Here is a tiny trained network, its code and every weight. The questions are about switching its units off for an input and a class, where a switched-off unit gives its printed mean instead of its output.

import numpy as np


def w(rows, s, z=0):
    codes = np.array(rows[::2]) - 128.0
    scale = np.full(codes.shape[1], s)
    scale[-1] = z or s
    return codes * scale


def f(y):
    return np.maximum(y, 0)


def log_softmax(a):
    a = a - a.max(-1, keepdims=True)
    return a - np.log(np.exp(a).sum(-1, keepdims=True))


def net(x, mask):
    res = np.array(x, float).reshape(1, 6) / 4 @ E
    y = f(res @ A[0][:, :-1].T + A[0][:, -1])
    res = res + np.where(mask, y, B[0][:, -1]) @ B[0][:, :-1]
    return log_softmax(res[-1] @ U[:, :-1].T + U[:, -1])


A, B = {}, {}
E = w([
[255,123,100,204,160,153,36,79,189,93,115,218],'x0',
[154,76,195,27,103,87,31,56,64,190,204,199],'x1',
[97,244,70,169,95,55,170,52,96,218,112,174],'x2',
[116,172,187,144,175,180,106,38,8,68,14,112],'x3',
[80,34,45,152,48,46,55,88,96,39,85,100],'x4',
[130,125,129,134,130,125,134,130,121,130,130,130],'x5',
],0.0081)
A[0] = w([
[133,108,182,30,134,115,97,93,78,173,180,164,105],'n0',
[128,159,186,128,178,171,99,71,47,107,50,127,76],'n1',
[167,213,167,128,198,181,131,158,133,150,193,154,13],'n2',
[167,218,195,90,225,206,177,162,140,183,183,133,65],'n3',
[173,30,191,84,157,228,92,203,135,53,163,63,68],'n4',
[49,126,189,63,105,125,200,147,61,137,125,51,125],'n5',
[83,182,70,222,142,192,194,219,181,94,72,56,72],'n6',
[112,228,62,128,99,104,160,79,110,181,134,156,65],'n7',
[146,107,180,44,111,97,80,75,87,152,188,179,96],'n8',
[60,132,142,56,81,101,187,178,133,162,162,88,94],'n9',
[184,131,105,152,147,157,111,112,125,140,125,166,39],'n10',
[255,111,118,201,168,140,78,93,167,102,97,204,135],'n11',
[115,62,193,59,175,178,108,139,160,93,135,105,46],'n12',
[114,208,102,157,99,64,141,44,116,215,122,172,89],'n13',
[135,116,80,101,107,79,144,183,173,178,200,104,6],'n14',
[57,66,9,146,42,53,58,96,102,40,111,94,46],'n15',
[163,146,99,154,128,129,96,136,170,117,165,162,45],'n16',
[145,112,80,125,77,116,144,179,199,179,230,160,57],'n17',
[93,130,156,124,137,138,101,68,67,100,49,71,8],'n18',
[134,190,171,127,174,162,182,169,131,190,175,147,1],'n19',
[114,106,182,59,92,121,61,103,96,174,194,165,101],'n20',
[52,134,190,76,111,90,163,140,92,107,99,65,136],'n21',
[128,190,142,112,209,208,116,99,56,129,99,135,25],'n22',
],0.01,0.0032)
B[0] = w([
[81,174,97,155,175,64,153,76,167,57,97,62,213],'n0',
[195,88,132,93,167,116,193,138,220,148,205,176,222],'n1',
[133,107,206,128,77,88,110,138,77,155,144,74,201],'n2',
[89,71,241,94,86,51,72,163,79,140,100,38,245],'n3',
[61,128,35,183,136,212,199,230,63,206,53,204,246],'n4',
[197,154,154,179,51,185,37,47,155,90,116,184,233],'n5',
[42,208,75,144,227,88,174,19,166,39,101,1,254],'n6',
[55,99,63,189,130,194,179,182,81,191,84,204,209],'n7',
[84,207,61,149,194,58,145,105,124,89,130,64,215],'n8',
[212,144,153,174,29,182,43,81,170,94,135,211,215],'n9',
[159,117,156,162,77,120,85,102,133,115,99,152,163],'n10',
[183,165,166,190,38,161,22,26,129,42,81,176,229],'n11',
[94,151,79,194,158,199,135,184,51,190,111,180,198],'n12',
[54,120,57,175,149,222,141,164,34,206,80,208,225],'n13',
[155,78,160,58,175,139,182,117,188,124,186,165,193],'n14',
[126,56,233,71,106,9,114,187,33,194,135,57,234],'n15',
[211,126,163,126,141,153,90,87,141,148,190,180,163],'n16',
[183,81,143,85,164,162,194,103,219,140,196,190,211],'n17',
[169,75,158,42,191,111,195,151,209,138,173,188,199],'n18',
[140,95,178,119,113,78,121,191,75,145,99,73,205],'n19',
[99,184,64,151,190,89,139,88,185,79,96,33,211],'n20',
[172,149,195,197,56,179,51,83,155,99,105,165,209],'n21',
[148,65,173,80,152,129,201,144,234,174,211,178,201],'n22',
],0.008,0.016)
U = w([
[226,154,138,201,16,185,2,43,129,47,79,212,138],'0',
[53,220,49,162,211,86,181,67,156,41,94,15,1],'1',
[39,107,24,193,127,235,175,234,24,200,59,232,76],'2',
[122,45,216,71,60,23,85,209,33,157,111,54,180],'3',
[213,58,126,35,174,153,225,151,247,123,226,220,154],'4',
],0.0099,0.0033)

Each question gives the input, the list of numbers given to net, and the class t.
The units are the neurons (one row each of A and B). Each row of codes is followed by its name. A weight is (code - 128) times the scale printed after its matrix; where a second scale follows, it is the last column's (A, B and U).
mask holds one flag per neuron, in row order. A switched-off neuron (its flag False) gives its mean, the last column of its row in B, instead of its output. The means were averaged over made-up inputs and are rounded, as every weight is.
A unit's drop is (log p(t) with every unit on - log p(t) with that unit switched off) / (log p(t) with every unit on - log p(t) with every unit switched off).
The circuit of an input: a set's keep is (log p(t) with only the set's units on - log p(t) with every unit switched off) / (log p(t) with every unit on - log p(t) with every unit switched off). Starting from the 12 units with the biggest drops (on a tie, the unit counted first), units are removed one at a time, each time the one whose removal leaves the highest keep (on an exact tie, the one counted first), for as long as the keep stays at least 0.8.
units of the circuit, in order: the units of the circuit, biggest drop first
most important unit: the unit with the biggest drop
top k neurons: the k neurons with the biggest drops, biggest first
drop of u: that unit's drop, to one decimal
input [-1,0,5,-8,3,-6], class 4: units of the circuit, in order	(n17)
input [-7,-4,-2,-6,2,-2], class 0: top 2 neurons	(n9 n5)
input [2,-3,3,1,2,-6], class 1: top 4 neurons	(n4 n12 n5 n9)
input [-8,-1,6,-4,8,4], class 0: top 2 neurons	(n9 n5)
input [-6,-3,-6,4,-6,7], class 0: top 4 neurons	(n5 n21 n15 n13)
input [-1,-4,0,-4,0,8], class 1: top 3 neurons	(n6 n1 n22)
input [-6,6,-7,-7,-3,1], class 2: top 3 neurons	(n4 n12 n6)
input [2,-5,-1,7,6,1], class 4: top 2 neurons	(n18 n1)
input [4,6,-6,4,6,0], class 1: top 2 neurons	(n8 n20)
input [-5,1,-8,5,-7,-2], class 2: top 3 neurons	(n4 n12 n15)
input [0,3,1,7,-7,4], class 3: top 2 neurons	(n3 n2)
input [-7,4,-5,4,6,0], class 0: top 2 neurons	(n5 n21)
input [5,1,-8,-4,0,3], class 2: drop of n4	1.6
input [-2,0,1,7,-5,-5], class 4: drop of n22	0.2
input [-4,4,0,6,-1,-5], class 4: most important unit	n1
input [0,-4,-1,6,-5,-7], class 4: drop of n15	0.3
